Below is a small trained network, with its code and all its weights. Each question gives an input and a class and asks what happens when units are switched off, that is, made to give their printed mean instead of their output.

import numpy as np


def w(rows, s, z=0):
    codes = np.array(rows[::2]) - 128.0
    scale = np.full(codes.shape[1], s)
    scale[-1] = z or s
    return codes * scale


def f(y):
    return y / 2 * (1 + np.tanh(0.7978845608 * (y + 0.044715 * y**3)))


def log_softmax(a):
    a = a - a.max(-1, keepdims=True)
    return a - np.log(np.exp(a).sum(-1, keepdims=True))


def net(x, mask):
    res = np.array(x, float).reshape(1, 8) / 4 @ E
    y = f(res @ A[0][:, :-1].T + A[0][:, -1])
    res = res + np.where(mask, y, B[0][:, -1]) @ B[0][:, :-1]
    return log_softmax(res[-1] @ U[:, :-1].T + U[:, -1])


A, B = {}, {}
E = w([
[195,28,122,177,235],'x0',
[125,127,132,129,132],'x1',
[18,87,101,181,168],'x2',
[133,183,58,2,242],'x3',
[128,131,131,130,129],'x4',
[96,57,253,33,141],'x5',
[129,128,127,127,128],'x6',
[131,122,124,124,124],'x7',
],0.0063)
A[0] = w([
[109,110,179,115,114,109],'n0',
[118,157,169,162,123,86],'n1',
[117,201,145,111,106,86],'n2',
[120,115,140,152,98,137],'n3',
[162,90,119,134,154,90],'n4',
[95,123,186,100,140,109],'n5',
[143,166,71,148,123,90],'n6',
[130,111,138,147,95,83],'n7',
[127,131,91,93,128,84],'n8',
[92,147,112,108,83,80],'n9',
[92,182,103,104,116,86],'n10',
[152,110,143,169,86,130],'n11',
[121,122,172,159,115,108],'n12',
[131,100,125,147,83,93],'n13',
[180,114,126,129,128,154],'n14',
[59,68,81,146,122,106],'n15',
[106,136,108,82,47,147],'n16',
[118,156,103,95,157,106],'n17',
[145,145,79,164,113,69],'n18',
[251,151,162,112,85,157],'n19',
[190,93,132,140,170,93],'n20',
[129,162,169,147,139,228],'n21',
[158,110,126,111,102,69],'n22',
[59,115,120,158,156,109],'n23',
[174,82,112,158,166,82],'n24',
[125,163,85,166,122,246],'n25',
[85,168,142,115,98,99],'n26',
[112,103,184,91,144,72],'n27',
[122,208,145,125,102,126],'n28',
[103,127,123,90,180,78],'n29',
],0.016,0.011)
B[0] = w([
[147,124,86,145,122,155],'n0',
[145,148,149,113,125,130],'n1',
[112,142,174,133,140,160],'n2',
[157,133,130,95,178,159],'n3',
[136,189,221,180,123,144],'n4',
[196,58,60,147,67,167],'n5',
[162,122,113,104,70,161],'n6',
[165,201,179,97,147,135],'n7',
[147,170,117,125,125,136],'n8',
[141,148,207,152,110,144],'n9',
[150,141,152,141,127,161],'n10',
[140,180,106,66,199,179],'n11',
[173,171,108,82,153,151],'n12',
[212,190,133,108,181,145],'n13',
[62,113,138,149,140,162],'n14',
[78,155,124,95,97,175],'n15',
[118,104,187,161,170,190],'n16',
[164,172,154,104,185,163],'n17',
[207,107,142,133,2,149],'n18',
[42,140,77,93,91,221],'n19',
[103,164,178,165,141,162],'n20',
[112,90,97,129,184,214],'n21',
[130,200,156,138,42,121],'n22',
[58,188,92,99,83,168],'n23',
[124,161,215,154,90,163],'n24',
[148,55,100,131,147,250],'n25',
[145,135,205,171,159,154],'n26',
[180,101,106,158,41,159],'n27',
[95,114,161,149,134,177],'n28',
[170,180,124,131,119,160],'n29',
],0.0092,0.011)
U = w([
[200,206,133,31,174,34],'0',
[96,133,224,206,93,37],'1',
[189,73,115,131,23,121],'2',
[95,70,123,95,155,254],'3',
[9,156,103,68,73,25],'4',
[103,72,121,113,158,216],'5',
[105,74,124,109,156,226],'6',
],0.013,0.0072)

Each question gives the input, the list of numbers given to net, and the class t.
The units are the neurons (one row each of A and B). Each row of codes is followed by its name. A weight is (code - 128) times the scale printed after its matrix; where a second scale follows, it is the last column's (A, B and U).
mask holds one flag per neuron, in row order. A switched-off neuron (its flag False) gives its mean, the last column of its row in B, instead of its output. The means were averaged over made-up inputs and are rounded, as every weight is.
A unit's drop is (log p(t) with every unit on - log p(t) with that unit switched off) / (log p(t) with every unit on - log p(t) with every unit switched off).
The circuit of an input: a set's keep is (log p(t) with only the set's units on - log p(t) with every unit switched off) / (log p(t) with every unit on - log p(t) with every unit switched off). Starting from the 12 units with the biggest drops (on a tie, the unit counted first), units are removed one at a time, each time the one whose removal leaves the highest keep (on an exact tie, the one counted first), for as long as the keep stays at least 0.8.
units of the circuit, in order: the units of the circuit, biggest drop first
most important unit: the unit with the biggest drop
k most important neurons: the k neurons with the biggest drops, biggest first
drop when u is switched off: that unit's drop, to one decimal
input [5,-2,8,4,-1,-4,2,-6], class 4: units of the circuit, in order	n23, n15
input [4,2,7,-7,-4,-8,7,-4], class 2: 3 most important neurons	n18, n25, n19
input [4,-2,8,-2,7,-7,-4,-5], class 4: most important unit	n23
input [-6,0,7,7,-7,-1,-4,0], class 0: 3 most important neurons	n17, n19, n29
input [5,3,6,2,2,-3,5,-2], class 4: units of the circuit, in order	n23, n15
input [-6,2,4,-1,6,4,3,3], class 1: units of the circuit, in order	n26, n16
input [8,-1,-7,-2,3,0,7,-4], class 1: units of the circuit, in order	n24, n20
input [8,1,-3,7,-4,7,6,6], class 1: 2 most important neurons	n20, n4
input [-4,7,5,-8,-7,-8,-8,1], class 0: units of the circuit, in order	n11, n13
input [2,6,0,5,0,-8,-3,-4], class 2: 2 most important neurons	n18, n6
input [-3,-2,5,7,-5,6,-3,6], class 0: 2 most important neurons	n29, n17
input [7,-2,5,6,-2,8,1,-3], class 2: 2 most important neurons	n27, n5
input [-2,-8,8,8,-5,0,-7,8], class 0: units of the circuit, in order	n17, n29
input [-1,0,8,-7,2,-2,-8,1], class 4: units of the circuit, in order	n23
input [0,-4,-6,5,-1,-8,2,7], class 2: units of the circuit, in order	n18, n6
input [3,5,1,-7,-7,-6,0,-3], class 0: 2 most important neurons	n11, n13
input [3,1,3,7,-1,-4,-7,-1], class 0: 2 most important neurons	n17, n29
input [-2,3,2,-5,3,8,-4,7], class 2: 2 most important neurons	n5, n27
input [6,-5,4,-7,3,8,8,-8], class 2: 2 most important neurons	n27, n5
input [-1,5,1,1,-1,-8,5,2], class 2: units of the circuit, in order	n18
input [5,-2,8,8,2,8,0,7], class 0: 3 most important neurons	n29, n17, n25
input [5,-6,8,-3,-1,1,2,7], class 4: units of the circuit, in order	n23, n15
input [0,1,8,-2,4,4,-7,5], class 4: 3 most important neurons	n23, n15, n25
input [2,-1,-7,3,-4,6,-5,5], class 4: 2 most important neurons	n19, n25
input [5,-1,0,-5,8,8,3,-8], class 2: drop when n27 is switched off	0.5
input [3,-2,-6,-1,-4,0,0,1], class 4: drop when n24 is switched off	0.0
